Here is a tiny trained network, its code and every weight. The questions are about switching its units off for an input and a class, where a switched-off unit gives its printed mean instead of its output.

import numpy as np


def w(rows, s, z=0):
    codes = np.array(rows[::2]) - 128.0
    scale = np.full(codes.shape[1], s)
    scale[-1] = z or s
    return codes * scale


def f(y):
    return np.maximum(y, 0)


def log_softmax(a):
    a = a - a.max(-1, keepdims=True)
    return a - np.log(np.exp(a).sum(-1, keepdims=True))


def net(x, mask):
    res = np.array(x, float).reshape(1, 6) / 4 @ E
    y = f(res @ A[0][:, :-1].T + A[0][:, -1])
    res = res + np.where(mask, y, B[0][:, -1]) @ B[0][:, :-1]
    return log_softmax(res[-1] @ U[:, :-1].T + U[:, -1])


A, B = {}, {}
E = w([
[253,2,161,75,213,162,184],'x0',
[224,233,82,175,221,210,66],'x1',
[126,126,130,131,130,127,128],'x2',
[78,166,90,2,218,68,59],'x3',
[134,132,130,123,124,131,126],'x4',
[218,62,20,169,83,40,46],'x5',
],0.0094)
A[0] = w([
[172,66,117,99,153,173,160,173],'n1',
[90,178,60,184,83,164,134,170],'n2',
[83,78,190,70,46,75,170,102],'n3',
[137,180,166,99,117,246,108,101],'n4',
[88,154,245,133,165,164,182,162],'n5',
[130,116,168,115,127,177,132,108],'n6',
[183,70,154,103,187,158,134,194],'n7',
[155,79,163,127,175,163,139,138],'n8',
[84,171,153,80,225,90,155,90],'n9',
[142,68,139,212,152,159,169,133],'n10',
[236,169,68,152,112,97,87,79],'n11',
[93,153,116,155,59,171,96,184],'n12',
[166,148,145,176,75,148,175,62],'n13',
[163,124,165,248,65,182,143,94],'n14',
[141,64,107,154,79,99,85,99],'n15',
[175,203,110,188,197,173,129,3],'n16',
[177,103,77,156,108,82,96,37],'n17',
[183,183,103,133,165,178,77,77],'n18',
[29,174,116,157,113,125,93,184],'n19',
[93,229,142,182,78,121,78,143],'n20',
[118,150,68,52,179,92,96,157],'n21',
[157,143,85,97,160,44,120,87],'n22',
],0.011,0.0017)
B[0] = w([
[157,138,52,87,71,106,113,217],'n1',
[131,149,101,85,70,126,126,215],'n2',
[6,54,105,156,146,166,73,246],'n3',
[102,147,154,192,144,177,134,205],'n4',
[188,144,159,160,141,255,146,251],'n5',
[191,136,128,123,148,136,159,172],'n6',
[145,148,46,63,29,125,113,230],'n7',
[166,174,61,111,97,137,141,204],'n8',
[142,186,178,120,182,104,150,220],'n9',
[115,156,156,54,147,87,85,211],'n10',
[118,104,157,163,185,161,158,239],'n11',
[163,146,83,78,86,103,176,203],'n12',
[110,207,221,90,176,67,112,198],'n13',
[100,150,218,99,126,48,133,249],'n14',
[142,104,177,190,156,198,181,203],'n15',
[17,40,91,159,146,138,20,222],'n16',
[219,167,88,190,209,189,234,210],'n17',
[40,108,137,129,94,109,48,218],'n18',
[183,142,90,133,85,126,193,238],'n19',
[157,131,54,100,105,131,140,245],'n20',
[133,150,189,89,154,61,131,228],'n21',
[154,127,227,136,136,132,173,197],'n22',
],0.009,0.013)
U = w([
[176,168,6,49,52,124,137,77],'0',
[137,186,218,72,144,52,131,228],'1',
[179,153,126,199,171,231,167,5],'2',
[35,62,76,146,123,155,81,172],'3',
],0.016,0.002)

Each question gives the input, the list of numbers given to net, and the class t.
The units are the neurons (one row each of A and B). Each row of codes is followed by its name. A weight is (code - 128) times the scale printed after its matrix; where a second scale follows, it is the last column's (A, B and U).
mask holds one flag per neuron, in row order. A switched-off neuron (its flag False) gives its mean, the last column of its row in B, instead of its output. The means were averaged over made-up inputs and are rounded, as every weight is.
A unit's drop is (log p(t) with every unit on - log p(t) with that unit switched off) / (log p(t) with every unit on - log p(t) with every unit switched off).
most important unit: the unit with the biggest drop
top k neurons: the k neurons with the biggest drops, biggest first
drop when u is switched off: that unit's drop, to one decimal
input [4,-7,-6,-1,7,-7], class 2: top 3 neurons => n5, n16, n18
input [0,8,-7,-7,1,4], class 3: top 4 neurons => n16, n18, n21, n9
input [1,0,-7,4,2,-8], class 2: most important unit => n5
input [7,7,2,5,3,-3], class 0: top 3 neurons => n7, n3, n8
input [7,-6,-7,-8,8,5], class 1: top 3 neurons => n14, n13, n10
input [4,4,-2,-5,2,-5], class 1: top 4 neurons => n14, n10, n13, n17
input [-1,-5,8,5,-3,-6], class 2: top 2 neurons => n5, n14
input [-2,8,7,-2,-6,8], class 2: top 4 neurons => n17, n11, n3, n15
input [-6,8,1,0,-4,6], class 3: top 2 neurons => n16, n18
input [-3,-4,5,-8,-1,-7], class 1: top 2 neurons => n14, n13
input [-1,3,-1,-4,7,0], class 1: top 2 neurons => n3, n14
input [2,-7,-7,-6,-3,-8], class 2: top 2 neurons => n5, n16
input [0,6,-8,3,-5,-3], class 3: drop when n16 is switched off => 0.3
input [-2,4,-8,1,-2,-3], class 3: drop when n16 is switched off => 0.5
input [6,0,-3,5,-7,-1], class 0: drop when n12 is switched off => 0.0
input [-8,6,8,-6,1,4], class 0: most important unit => n20
